Below are the code and all the weights of a small trained network. Each question names an input and a class and asks about switching units off, where a switched-off unit gives its printed mean instead of its output.

import numpy as np


def w(rows, s, z=0):
    codes = np.array(rows[::2]) - 128.0
    scale = np.full(codes.shape[1], s)
    scale[-1] = z or s
    return codes * scale


def f(y):
    return np.maximum(y, 0)


def log_softmax(a):
    a = a - a.max(-1, keepdims=True)
    return a - np.log(np.exp(a).sum(-1, keepdims=True))


def net(x, mask):
    res = np.array(x, float).reshape(1, 4) / 4 @ E
    y = f(res @ A[0][:, :-1].T + A[0][:, -1])
    res = res + np.where(mask, y, B[0][:, -1]) @ B[0][:, :-1]
    return log_softmax(res[-1] @ U[:, :-1].T + U[:, -1])


A, B = {}, {}
E = w([
[129,127,134,126,124,123,128,127,126,127,130],'x0',
[109,102,69,45,36,118,65,68,211,207,158],'x1',
[160,230,108,221,88,222,109,59,105,103,188],'x2',
[7,165,92,135,74,93,85,120,86,34,13],'x3',
],0.014)
A[0] = w([
[132,149,112,149,95,78,130,157,96,115,120,46],'neuron 0',
[114,36,154,73,168,41,160,207,138,153,86,228],'neuron 1',
[123,50,150,52,187,31,176,218,161,137,82,97],'neuron 2',
[211,87,153,108,165,144,157,125,167,168,191,81],'neuron 3',
[66,151,86,143,90,106,100,110,78,74,53,50],'neuron 4',
[159,123,57,108,70,116,95,98,147,174,137,10],'neuron 5',
[76,153,87,133,100,129,104,142,100,84,74,39],'neuron 6',
[168,104,141,116,162,152,141,157,141,173,197,240],'neuron 7',
[68,40,91,10,60,33,79,123,206,164,74,116],'neuron 8',
[47,124,74,102,78,67,91,119,121,106,50,71],'neuron 9',
[111,130,65,84,48,124,81,76,199,196,165,137],'neuron 10',
[127,117,75,66,55,129,91,50,201,166,157,31],'neuron 11',
],0.012,0.013)
B[0] = w([
[125,129,126,142,132,109,115,119,132,92,123,137],'neuron 0',
[4,94,91,68,110,91,67,36,106,51,47,255],'neuron 1',
[119,87,221,154,188,213,61,111,168,168,181,235],'neuron 2',
[101,140,75,48,83,60,87,67,109,50,46,206],'neuron 3',
[43,36,177,92,192,163,28,87,156,116,154,195],'neuron 4',
[89,135,177,154,164,182,93,167,132,169,155,164],'neuron 5',
[68,82,154,115,177,132,55,63,175,118,125,173],'neuron 6',
[184,131,179,200,145,209,176,208,165,222,198,223],'neuron 7',
[242,184,77,180,86,108,224,205,105,148,140,240],'neuron 8',
[214,219,74,150,63,121,210,192,79,164,132,205],'neuron 9',
[72,130,89,67,100,68,99,37,91,53,45,225],'neuron 10',
[47,24,197,129,229,201,60,110,190,133,175,200],'neuron 11',
],0.012,0.03)
U = w([
[118,115,186,146,170,178,107,127,150,178,207,253],'0',
[103,124,97,93,112,82,107,90,116,83,67,32],'1',
[253,236,79,204,63,108,231,237,71,188,177,134],'2',
],0.022,0.016)

Each question gives the input, the list of numbers given to net, and the class t.
The units are the neurons (one row each of A and B). Each row of codes is followed by its name. A weight is (code - 128) times the scale printed after its matrix; where a second scale follows, it is the last column's (A, B and U).
mask holds one flag per neuron, in row order. A switched-off neuron (its flag False) gives its mean, the last column of its row in B, instead of its output. The means were averaged over made-up inputs and are rounded, as every weight is.
A unit's drop is (log p(t) with every unit on - log p(t) with that unit switched off) / (log p(t) with every unit on - log p(t) with every unit switched off).
The circuit of an input: a set's keep is (log p(t) with only the set's units on - log p(t) with every unit switched off) / (log p(t) with every unit on - log p(t) with every unit switched off). Starting from all 12 units, units are removed one at a time, each time the one whose removal leaves the highest keep (on an exact tie, the one counted first), for as long as the keep stays at least 0.8.
circuit, biggest first: the units of the circuit, biggest drop first
most important unit: the unit with the biggest drop
top k neurons: the k neurons with the biggest drops, biggest first
drop of u: that unit's drop, to one decimal
input [7,-8,3,3], class 0: top 3 neurons	neuron 1; neuron 10; neuron 3
input [4,-7,8,8], class 0: top 2 neurons	neuron 1; neuron 10
input [-8,7,-5,3], class 2: circuit, biggest first	neuron 8
input [1,5,-4,-4], class 1: top 2 neurons	neuron 10; neuron 3
input [6,5,-2,-6], class 1: top 2 neurons	neuron 3; neuron 10
input [5,4,-5,-5], class 1: top 2 neurons	neuron 1; neuron 3
input [3,7,-3,-4], class 1: top 2 neurons	neuron 10; neuron 3
input [-2,-3,6,4], class 0: top 3 neurons	neuron 1; neuron 10; neuron 3
input [-5,7,-3,5], class 2: top 2 neurons	neuron 8; neuron 9
input [4,-5,5,7], class 0: top 4 neurons	neuron 1; neuron 10; neuron 3; neuron 4
input [2,-2,4,5], class 0: top 2 neurons	neuron 1; neuron 10
input [5,-4,2,8], class 0: top 4 neurons	neuron 1; neuron 10; neuron 3; neuron 4
input [4,-4,3,-7], class 2: drop of neuron 4	0.1
input [-7,-2,7,-7], class 2: drop of neuron 11	0.2
input [6,0,1,-1], class 2: most important unit	neuron 1
input [-6,-8,3,3], class 0: drop of neuron 3	3.3
